Rows, each with its class
[ -0.1  -9.3  -2.6   1.8  38.9 -79.8  14.1  69.5   4.7  -6.2  48.0 -27.1
  13.9  -2.9   9.2 -14.8   7.7 -49.1  -2.5   6.2   6.6 -27.7  -1.4   7.8
  -3.0  41.4  54.6  -0.8  -7.4  12.4  30.3   7.3  -5.5]  F
[ 16.4  26.5 -11.7 -11.4 -24.9 -49.4  -0.2  -5.9  12.4 -18.5   7.0  28.8
  46.0  -5.5   3.3 -38.4 -20.6  64.9   4.6  22.0  -6.7  22.0  -6.9  -4.6
  -9.9  23.4  34.8   8.7 -12.5 -17.3  45.3  -4.7 -13.0]  F
[-19.9  35.8 -17.8   5.6  31.4   4.3  -1.2  56.9   4.7   2.7  82.1  23.7
  14.9  11.9  21.0 -22.5   9.3  18.0  16.1  -1.4 -10.0  -1.0  -0.9   2.1
  -5.4   5.2   9.6   0.9  67.9  17.2   8.7 -17.2 -22.6]  G
[  0.6  -4.8 -13.1  -1.1  50.9 -43.6   1.0  -1.5   2.8   8.8   9.6   9.6
   5.7 -21.6 -12.9 -38.1  10.9   8.1  11.3  -4.8 -16.3   8.8 -20.8  -7.9
  -7.4  47.3  -0.2  -5.5  -1.1  -1.6   3.3  -2.1  20.3]  G
[ -2.0   5.7 -11.4   1.2  28.6 -40.0  -2.1  18.5   4.0  -5.3  39.2   6.3
   6.9  -0.9   2.8 -24.6  -5.3  41.0   5.6   6.9  -7.6 -12.3 -29.7  -8.7
 -10.9  39.9  29.9   0.2  11.6  -4.9   2.4  -0.9   4.8]  G
[ -7.6   3.5  -8.6   4.1  43.5 -75.0  -6.9  22.7   2.8 -13.7  53.2  25.6
  12.3  16.0  13.2 -19.1  13.2  17.6   2.6  24.3  -3.8 -16.8  -5.3   2.9
 -10.7  32.8  38.9   1.2  41.2  10.7   6.7   3.3  -9.1]  F
[ -0.2 -16.6 -14.3 -10.3  20.4   7.3  -3.1  29.0  -7.0  10.7  29.3 -13.3
  26.6  -2.8  16.3 -27.4  18.8 -19.5   9.1   1.8 -18.5   8.2 -17.8  21.8
 -19.5  26.6  24.0  -0.4   5.7   4.0  28.9  14.6  12.8]  F
[ -0.6  -0.5 -20.2   1.5  31.1 -10.0  -3.6  18.7   4.2   6.6  65.9  31.8
   8.1 -36.1  10.5 -39.7   9.9  21.2  16.7 -14.4 -17.2  -7.6 -16.6   7.9
 -11.6  37.5   8.2  -1.8  22.0   9.8   7.0  -3.4  15.7]  G
[  3.2   5.7  -7.9 -14.9   5.1 -15.4   4.5   3.8  10.7  10.1   3.2  -2.3
  12.6 -21.3 -12.3 -38.4 -17.5  66.4  35.4  23.2 -23.2  14.8 -38.4  -2.3
 -17.0  18.0  14.4   2.6 -43.3 -13.8 -24.3  -3.0  13.7]  F
[  1.1 -20.8 -17.9  -6.9  15.8 -39.4  -4.9  23.1  -1.4  -3.1  45.0  13.6
   2.5  10.4  10.5 -23.2   7.4  26.7  -3.6  12.1 -18.2  -0.7 -19.9  13.7
 -16.2  29.4  36.6   7.3   8.3  10.1  -7.2  15.5  25.8]  F
[ -8.7  11.8 -11.6  -1.7   7.9 -16.4   4.3 -31.8   5.1  17.5  16.0 -20.4
  34.8 -13.9   3.3 -46.2   1.8   1.9  15.3   6.7 -10.7  19.9 -30.0 -10.1
 -10.8  38.4  28.4   5.8   3.7  -4.9  33.8  17.7 -18.6]  F
[-20.0  16.0  -9.8  -5.2  36.6 -74.1  -2.7  44.0  -4.5   2.2  18.2 -26.0
  15.1  17.4  20.1 -10.7  13.8 -42.9   7.0  17.0 -11.4  -2.4 -20.4   3.7
 -12.4  26.5  46.2  -4.2  31.8  10.6   2.0   0.6 -24.1]  F
[ -8.7   3.8  -8.6   2.7  44.3  -4.9  -4.0  34.6  -3.0   6.0  58.5  -7.4
  29.0   3.3  22.3 -23.3  21.2 -36.8   7.5  -8.2  -6.7  -6.4  -9.4   3.0
  -9.2  32.2  22.4   0.5  47.4   5.8  40.5  -1.6 -12.2]  F
[-22.7  24.1 -11.9  -4.2  26.1 -49.7   2.9  63.7  12.9   3.3  67.8  -4.0
 -32.0   4.0  11.1 -19.7  -8.6  -0.5  16.1  12.1 -13.7 -17.0 -38.6  -0.3
 -20.1  20.8  23.1  -2.6  45.8  17.6 -32.1 -10.7  -0.8]  F
[-11.1  18.4 -12.2  -5.5  19.5 -76.6  -0.9  -3.6   6.0  -0.6  47.5  23.9
 -11.6  -1.0   6.5 -17.7  14.0 -15.4   2.9   7.1  -6.7  -5.8 -25.3  -3.1
 -11.3  36.7  34.8  -2.9  49.7   5.9   7.4   0.4  -9.4]  F
[ -1.4  -4.5 -12.8  -1.4  49.0 -25.2   0.3  61.4   5.4  -2.4  29.5 -12.1
  13.5  -5.3   6.3 -48.4  15.6 -17.8   0.1  -2.5 -12.3  -1.4  -7.2 -11.9
 -15.4  35.3   0.1 -10.1  26.1  -6.8  37.3 -14.7  24.4]  G
[ -8.5   3.2   4.5   0.6  33.7  -1.4   5.1  12.2  -4.3  10.9  13.4 -24.9
  14.5   4.8  -2.4 -11.6   9.2   9.6  12.1   4.9  -3.3  -3.7 -25.6  -5.9
  -5.2  23.8   5.7   0.5  13.8  -3.7  -5.5  -6.1 -14.8]  F
[ -2.1  -8.3  -7.9   2.3  60.9 -23.9  -4.3  55.4  -4.9  13.3   3.4 -12.6
  18.9  -3.2   2.3 -21.0   8.9  -4.1   7.4  -5.7 -12.5 -14.1   5.1  -3.2
  -3.0  38.5  -8.3   1.8  -4.8   3.9  -1.5  -7.2  17.3]  G
[ -0.7   1.4 -22.4  -2.0  41.2 -29.7  -5.7  -3.3  -2.6   7.5  38.2  26.6
  21.4  -7.0  11.5 -20.3  19.3   6.2   8.9  -3.2 -14.2   0.2  -8.9   5.5
  -3.5  42.4   9.9  -0.2  19.6   6.1  17.4   4.5  -4.9]  G
[  1.5   9.6  -5.7   8.0   3.6 -24.7  -4.9  43.3   2.3  -8.2  12.9 -32.7
  33.9  -3.5  -1.8 -13.3 -30.3  23.2   3.7  -1.1   1.6 -19.4 -11.0 -21.9
  -2.5  42.8  26.1   7.3 -19.8  -2.9  41.4  -6.6   3.1]  F
[ -2.4   5.3 -16.7   2.0 -15.5 -38.8  -6.7 -29.8  -4.8  17.6  -1.1  33.3
  14.7   0.8   6.8  -3.0 -21.9  46.8   9.9  10.1 -21.0  16.9  -1.2   8.9
  -0.8  23.2  12.5   0.9 -27.8  17.9 -18.8  24.8   3.7]  F
[-19.5  10.0  -9.5   1.5  33.9 -30.8  -2.0   7.1  -0.1  -5.1  51.8  28.9
   3.9  -4.1   8.5 -18.4  11.0   9.2   1.6  -3.9  -5.3  -8.4 -14.0  -5.1
  -2.4  34.5  16.0  -7.5  40.0   5.9   9.7  -2.8  -6.2]  G
[ 10.9   3.0 -13.0 -16.0 -21.1  -6.8  -1.7 -13.3   8.4  -6.6  57.9  27.5
  16.9  -9.6   6.7 -29.3 -11.8  65.9   9.0  20.5  -7.1   4.9 -26.2  18.6
 -11.7  13.1  46.6   4.8  -0.8 -17.0   8.7   4.1 -12.1]  F
[ -6.5  -0.7  -2.6  -0.3  31.0 -39.9  10.2  60.2   5.9   7.7  11.5 -37.2
  32.2  -5.0  -1.0 -27.7  -7.3 -13.3  10.3  11.5 -14.5   0.1 -15.9  -3.6
  -8.0  27.9  29.5  11.5 -17.4   4.4   8.2   3.0  -3.6]  F
[-14.5  17.4  -6.8   8.3   3.6 -35.4  -1.4  39.4   4.9 -10.8  13.1 -25.9
   3.4  16.8   8.6 -10.0 -24.8  29.2  11.2  14.8  -9.4 -14.2 -24.2 -15.1
 -12.5  27.5  27.0   1.3   9.0  13.0 -14.8  -5.6  -4.0]  F
[ -1.0   3.1  -7.5  -4.0  42.9 -29.1  -0.3  -5.9   2.4  13.7  17.5  26.1
  29.0 -14.7  -0.8 -26.3  18.6  16.7  14.9   3.7 -17.9   7.5  -6.0   7.6
  -4.4  29.9   6.1   3.8   8.9  -1.5   4.4   3.9  -2.7]  F
[ -2.9  10.8 -11.1   4.8  34.4  -7.1  -7.1  47.0   0.0  -1.6  11.9 -12.3
  25.6   7.5   8.9 -13.8  -7.7  17.0  10.7  -5.4  -7.5 -18.5  -1.7  -6.2
  -4.1  29.2  -3.0   5.4   4.5  14.4   9.0 -10.2  -1.4]  G
[ -2.6  11.9  -7.5  -2.8  -5.0  -3.2   0.9  -6.1  10.2   0.4  32.2  10.7
  -1.4 -12.1  -2.7 -38.0 -21.2  58.2  15.8   7.2 -11.1  11.2 -32.1  -3.1
 -15.6  10.6   7.2   2.1   9.5  -9.2  -0.6  -0.7   2.1]  F
[ -9.3  17.4  -7.3   4.8  19.5 -21.5  -0.6  24.6   3.6   2.7   3.4   7.7
   1.1   5.1  -0.1  -7.5 -25.8  53.4  16.6   3.0  -5.7 -18.8  -3.9 -12.9
  -2.2  20.9 -12.0   3.9  -4.1  14.1 -18.4 -12.9   1.1]  F
[ -4.5  19.1 -11.0   1.8  22.0 -46.2  -0.2 -13.1   4.0   4.4  13.8  45.2
   1.2  -8.2   1.9 -18.3   4.1   2.0   2.2  -0.6  -8.2  -3.5   5.3  -1.6
  -4.2  22.7  -4.2   2.4  26.2   6.3   4.4  -2.7   5.8]  G
[ -0.7  10.0  -6.2   0.3  21.3   2.4  -0.9  21.6   2.2  -2.8  49.7  27.0
  29.5   0.7  19.5 -28.6   8.9  41.7  16.9  -4.2  -8.9  -0.8  -2.7  -1.0
  -6.0  23.0   6.5   4.8  34.4   5.4  23.0  -9.3 -10.0]  G
[  0.5  18.0 -11.6   1.9   2.3 -25.4  -9.7  11.9  -3.7  -7.0  12.6  26.2
  15.0  12.4  15.4  -8.7  -7.8  38.4  -3.1   3.7  -5.6  -5.4   7.0 -14.7
  -3.0  32.1   9.7  -0.1  18.9   1.6  23.8  -1.3   4.1]  F
[ -9.3  11.6 -16.0  -5.8  -4.6 -30.8  -3.7  30.2  -0.9  -1.1  30.6 -15.7
  29.6  19.4  20.0 -15.7 -14.0 -14.0   5.2   7.4  -6.5   4.4  -8.6   5.0
 -10.6  10.1  35.3   1.1   0.8  10.9  21.9  21.2 -12.9]  F
[ 17.9 -15.7  -4.1  -6.4 -45.6   4.0  -0.6 -16.7  11.5 -12.3  24.9   9.4
  27.6  -7.4  -3.7 -23.1 -14.8  88.4  10.1  14.4  -1.7   0.8 -24.3  -0.2
  -6.7  20.2  29.4   5.9 -48.7 -22.3  16.7   1.9  -1.1]  F
[ -0.9  15.1  -7.1  -4.6  20.8 -73.9  -3.9  12.4   3.9 -19.2  21.7  15.7
  -6.1 -13.9   8.7 -20.5  -2.6  31.4  -5.0  11.6  -5.2  -6.8 -10.6  -7.5
  -9.6  30.4  27.2  -7.7  24.6   7.7   5.4   2.8   5.6]  F
[ -6.0  23.9 -15.2   5.5 -18.2   8.8  -8.4  17.6   6.5  -2.7  64.2  18.3
  -6.0  10.4  12.8 -23.8 -26.1  26.6   2.6  -0.1  -8.0   2.3  -6.3  -6.3
 -18.3   6.5  11.7  -0.3  44.4   8.4  13.9  -5.8  -1.4]  F

Rows, each with its class
[  1.7 -24.7  10.4  22.3   0.4 -10.5  31.9 -16.0  -0.3   7.7  -0.7 -13.6
   7.6  19.4 -18.6 -41.7   3.0 -12.6 -11.8  14.2  -2.1  19.3   5.8  -3.1
 -10.7  -6.7  -5.1 -14.7   9.8  -2.1   4.1  -3.4  12.7]  [77]
[  1.7  -5.1   0.3   1.9   0.7   3.3   8.4  -2.7  -1.0   0.7   4.6   0.7
   2.7 -23.5  -0.5  -3.2   0.6  -5.8  -4.4   2.8  -3.1   6.4   0.3  -4.0
 -14.3   0.5   4.6  -3.4  -3.2   2.6  -0.9  -3.8  -6.1]  [75]
[  3.6   0.1   3.6  -4.5  -1.1   4.1  14.8  -9.3  -1.5  -9.0   8.9  13.6
  -2.9 -42.8  12.5  33.7   1.9  11.1  -4.6  -5.4  20.5 -13.4   3.3 -10.4
  -3.3   6.7  -1.7  -5.9 -13.4   0.2 -10.1  -3.7 -12.3]  [69]
[  0.5 -15.0   0.8  14.1   2.0  -5.7  15.1  -5.3   0.2   7.3  -3.2 -10.1
   6.3  12.7 -12.7 -29.9   4.3 -10.6  -4.0  13.9  -7.1  14.3   1.2  -0.5
 -10.2  -5.8  -2.3 -10.2  10.7   0.8   5.3  -1.1   8.3]  [76]
[  6.5 -14.6  24.5  13.9  -6.9 -10.1  43.1 -33.9  -5.2  -9.1  -0.5  13.1
   0.0  14.9   1.2  12.8   5.2  16.5  -3.4   3.1  35.5  -9.4  10.4 -13.1
  23.7  -0.5 -25.3 -21.8   2.7  -5.2  -9.9  -3.2   7.7]  [71]
[  2.5   3.6   2.1  -9.5   0.4   5.4   3.4  -0.3   0.0  -0.2   9.0  12.5
  -1.9 -36.7  13.4  30.4  -1.0   5.1  -5.1  -6.7   9.0 -11.7   0.8  -6.0
  -4.3   6.0   2.1   0.9 -14.8   2.6  -8.8  -4.2 -14.3]  [69]
